Below are the code and all the weights of a small trained network. Each question names an input and a class and asks about switching units off, where a switched-off unit gives its printed mean instead of its output.

import numpy as np


def w(rows, s, z=0):
    codes = np.array(rows[::2]) - 128.0
    scale = np.full(codes.shape[1], s)
    scale[-1] = z or s
    return codes * scale


def f(y):
    return y / 2 * (1 + np.tanh(0.7978845608 * (y + 0.044715 * y**3)))


def log_softmax(a):
    a = a - a.max(-1, keepdims=True)
    return a - np.log(np.exp(a).sum(-1, keepdims=True))


def net(x, mask):
    res = np.array(x, float).reshape(1, 4) / 4 @ E
    y = f(res @ A[0][:, :-1].T + A[0][:, -1])
    res = res + np.where(mask, y, B[0][:, -1]) @ B[0][:, :-1]
    return log_softmax(res[-1] @ U[:, :-1].T + U[:, -1])


A, B = {}, {}
E = w([
[92,16,181,166,141,161],'x0',
[135,122,123,128,118,128],'x1',
[2,124,126,145,39,129],'x2',
[126,102,182,31,117,15],'x3',
],0.0095)
A[0] = w([
[178,171,130,43,154,89,178],'neuron 0',
[224,72,129,153,226,160,2],'neuron 1',
[159,173,40,166,160,195,51],'neuron 2',
[217,161,84,85,180,93,130],'neuron 3',
[80,74,137,167,81,177,211],'neuron 4',
[114,254,10,114,78,120,192],'neuron 5',
[87,101,107,179,118,201,42],'neuron 6',
],0.0085,0.0018)
B[0] = w([
[200,192,237,164,66,178,234],'neuron 0',
[63,30,45,49,202,77,208],'neuron 1',
[87,22,127,25,130,153,202],'neuron 2',
[183,205,213,170,76,163,233],'neuron 3',
[119,168,64,191,155,87,200],'neuron 4',
[85,3,131,75,149,116,254],'neuron 5',
[175,200,168,219,112,101,184],'neuron 6',
],0.0071,0.0083)
U = w([
[133,96,143,3,125,122,222],'0',
[62,69,73,114,152,98,170],'1',
[198,254,154,240,110,148,3],'2',
],0.0088,0.003)

Each question gives the input, the list of numbers given to net, and the class t.
The units are the neurons (one row each of A and B). Each row of codes is followed by its name. A weight is (code - 128) times the scale printed after its matrix; where a second scale follows, it is the last column's (A, B and U).
mask holds one flag per neuron, in row order. A switched-off neuron (its flag False) gives its mean, the last column of its row in B, instead of its output. The means were averaged over made-up inputs and are rounded, as every weight is.
A unit's drop is (log p(t) with every unit on - log p(t) with that unit switched off) / (log p(t) with every unit on - log p(t) with every unit switched off).
The circuit of an input: a set's keep is (log p(t) with only the set's units on - log p(t) with every unit switched off) / (log p(t) with every unit on - log p(t) with every unit switched off). Starting from all 7 units, units are removed one at a time, each time the one whose removal leaves the highest keep (on an exact tie, the one counted first), for as long as the keep stays at least 0.8.
circuit, biggest first: the units of the circuit, biggest drop first
most important unit: the unit with the biggest drop
k most important neurons: the k neurons with the biggest drops, biggest first
drop when u is switched off: that unit's drop, to one decimal
input [-2,1,-4,-8], class 0: most important unit : neuron 2
input [-3,2,-3,1], class 2: circuit, biggest first : neuron 3; neuron 2
input [3,4,0,-8], class 1: 4 most important neurons : neuron 2; neuron 3; neuron 0; neuron 1
input [4,-2,2,-6], class 2: 3 most important neurons : neuron 6; neuron 5; neuron 1
input [-3,-8,-7,-3], class 0: 2 most important neurons : neuron 1; neuron 2
input [5,-8,-5,-4], class 1: 2 most important neurons : neuron 1; neuron 0
input [0,-5,0,1], class 2: 2 most important neurons : neuron 5; neuron 1
input [-3,4,0,2], class 2: 3 most important neurons : neuron 1; neuron 2; neuron 0
input [3,4,7,-1], class 2: drop when neuron 6 is switched off : 0.2
input [-2,4,-7,7], class 2: drop when neuron 3 is switched off : 0.1
input [-1,-3,-5,3], class 2: drop when neuron 0 is switched off : 0.1
